Below is a small trained network, with its code and all its weights. Each question gives an input and a class and asks what happens when units are switched off, that is, made to give their printed mean instead of their output.

import numpy as np


def w(rows, s, z=0):
    codes = np.array(rows[::2]) - 128.0
    scale = np.full(codes.shape[1], s)
    scale[-1] = z or s
    return codes * scale


def f(y):
    return np.maximum(y, 0)


def log_softmax(a):
    a = a - a.max(-1, keepdims=True)
    return a - np.log(np.exp(a).sum(-1, keepdims=True))


def net(x, mask):
    res = np.array(x, float).reshape(1, 7) / 4 @ E
    y = f(res @ A[0][:, :-1].T + A[0][:, -1])
    res = res + np.where(mask, y, B[0][:, -1]) @ B[0][:, :-1]
    return log_softmax(res[-1] @ U[:, :-1].T + U[:, -1])


A, B = {}, {}
E = w([
[127,129,127],'x0',
[79,88,253],'x1',
[58,8,62],'x2',
[127,129,128],'x3',
[129,129,127],'x4',
[129,128,127],'x5',
[9,211,114],'x6',
],0.0057)
A[0] = w([
[254,35,161,97],'n1',
[179,171,172,104],'n2',
[162,158,90,103],'n3',
[147,152,161,62],'n4',
[138,134,102,111],'n5',
[109,132,126,107],'n6',
[105,108,199,51],'n7',
[159,192,132,68],'n8',
[122,90,119,144],'n9',
[152,183,157,92],'n10',
[99,113,116,119],'n11',
[82,112,113,94],'n12',
[66,76,101,3],'n13',
[160,162,32,90],'n14',
[16,204,110,137],'n15',
[149,153,129,80],'n16',
[99,69,74,65],'n17',
[164,102,127,160],'n18',
[108,132,167,116],'n19',
[98,84,246,77],'n20',
[108,116,170,158],'n21',
[151,159,151,134],'n22',
[75,149,108,113],'n23',
[132,201,157,168],'n24',
[172,109,124,127],'n25',
[109,138,121,171],'n26',
[78,61,87,91],'n27',
[150,143,161,56],'n28',
],0.013,0.0013)
B[0] = w([
[6,175,145,254],'n1',
[137,70,156,195],'n2',
[162,149,102,172],'n3',
[148,105,145,161],'n4',
[133,144,108,150],'n5',
[120,135,129,141],'n6',
[157,163,81,181],'n7',
[157,84,139,184],'n8',
[133,105,156,165],'n9',
[143,73,152,184],'n10',
[132,113,143,157],'n11',
[133,116,148,167],'n12',
[153,82,154,194],'n13',
[180,189,67,211],'n14',
[23,180,135,236],'n15',
[141,108,129,152],'n16',
[179,89,160,202],'n17',
[102,145,140,168],'n18',
[146,134,100,160],'n19',
[185,175,49,224],'n20',
[148,138,99,168],'n21',
[135,91,144,168],'n22',
[100,157,142,174],'n23',
[132,75,163,199],'n24',
[96,151,124,167],'n25',
[114,138,133,150],'n26',
[166,68,162,212],'n27',
[141,115,138,156],'n28',
],0.024,0.007)
U = w([
[1,158,162,81],'0',
[136,42,181,249],'1',
[168,174,18,29],'2',
],0.01,0.0018)

Each question gives the input, the list of numbers given to net, and the class t.
The units are the neurons (one row each of A and B). Each row of codes is followed by its name. A weight is (code - 128) times the scale printed after its matrix; where a second scale follows, it is the last column's (A, B and U).
mask holds one flag per neuron, in row order. A switched-off neuron (its flag False) gives its mean, the last column of its row in B, instead of its output. The means were averaged over made-up inputs and are rounded, as every weight is.
A unit's drop is (log p(t) with every unit on - log p(t) with that unit switched off) / (log p(t) with every unit on - log p(t) with every unit switched off).
The circuit of an input: a set's keep is (log p(t) with only the set's units on - log p(t) with every unit switched off) / (log p(t) with every unit on - log p(t) with every unit switched off). Starting from the 12 units with the biggest drops (on a tie, the unit counted first), units are removed one at a time, each time the one whose removal leaves the highest keep (on an exact tie, the one counted first), for as long as the keep stays at least 0.8.
circuit, biggest first: the units of the circuit, biggest drop first
unit that matters most: the unit with the biggest drop
top k neurons: the k neurons with the biggest drops, biggest first
drop of u: that unit's drop, to one decimal
input [3,6,0,8,3,-4,-3], class 2: circuit, biggest first => (n20)
input [-1,-7,-7,7,3,-4,3], class 1: top 4 neurons => (n24; n20; n10; n8)
input [8,7,-6,1,-1,-1,-5], class 2: top 4 neurons => (n20; n7; n15; n27)
input [6,7,1,-6,-2,4,-6], class 2: top 3 neurons => (n20; n15; n7)
input [-1,-3,8,6,-5,1,7], class 1: top 4 neurons => (n27; n1; n17; n13)
input [3,-2,-1,-5,8,8,-1], class 2: top 3 neurons => (n15; n1; n27)
input [4,-7,7,-4,-2,-3,2], class 1: top 2 neurons => (n27; n20)
input [7,-3,4,7,3,-2,1], class 1: top 2 neurons => (n20; n1)
input [-7,8,6,7,-8,3,4], class 2: top 2 neurons => (n20; n7)
input [-6,3,-4,6,2,-2,-4], class 0: top 3 neurons => (n1; n27; n17)
input [8,4,-1,2,5,8,-4], class 0: top 2 neurons => (n1; n14)
input [-3,2,1,2,2,-1,-1], class 2: top 2 neurons => (n15; n1)
input [-5,2,-1,-7,4,-1,-6], class 0: drop of n1 => 0.2
input [-8,7,-7,-8,2,8,5], class 1: unit that matters most => n24
input [8,0,6,-5,8,1,-7], class 0: drop of n1 => 2.4
input [2,8,-3,-5,8,-6,-7], class 2: drop of n20 => 2.2
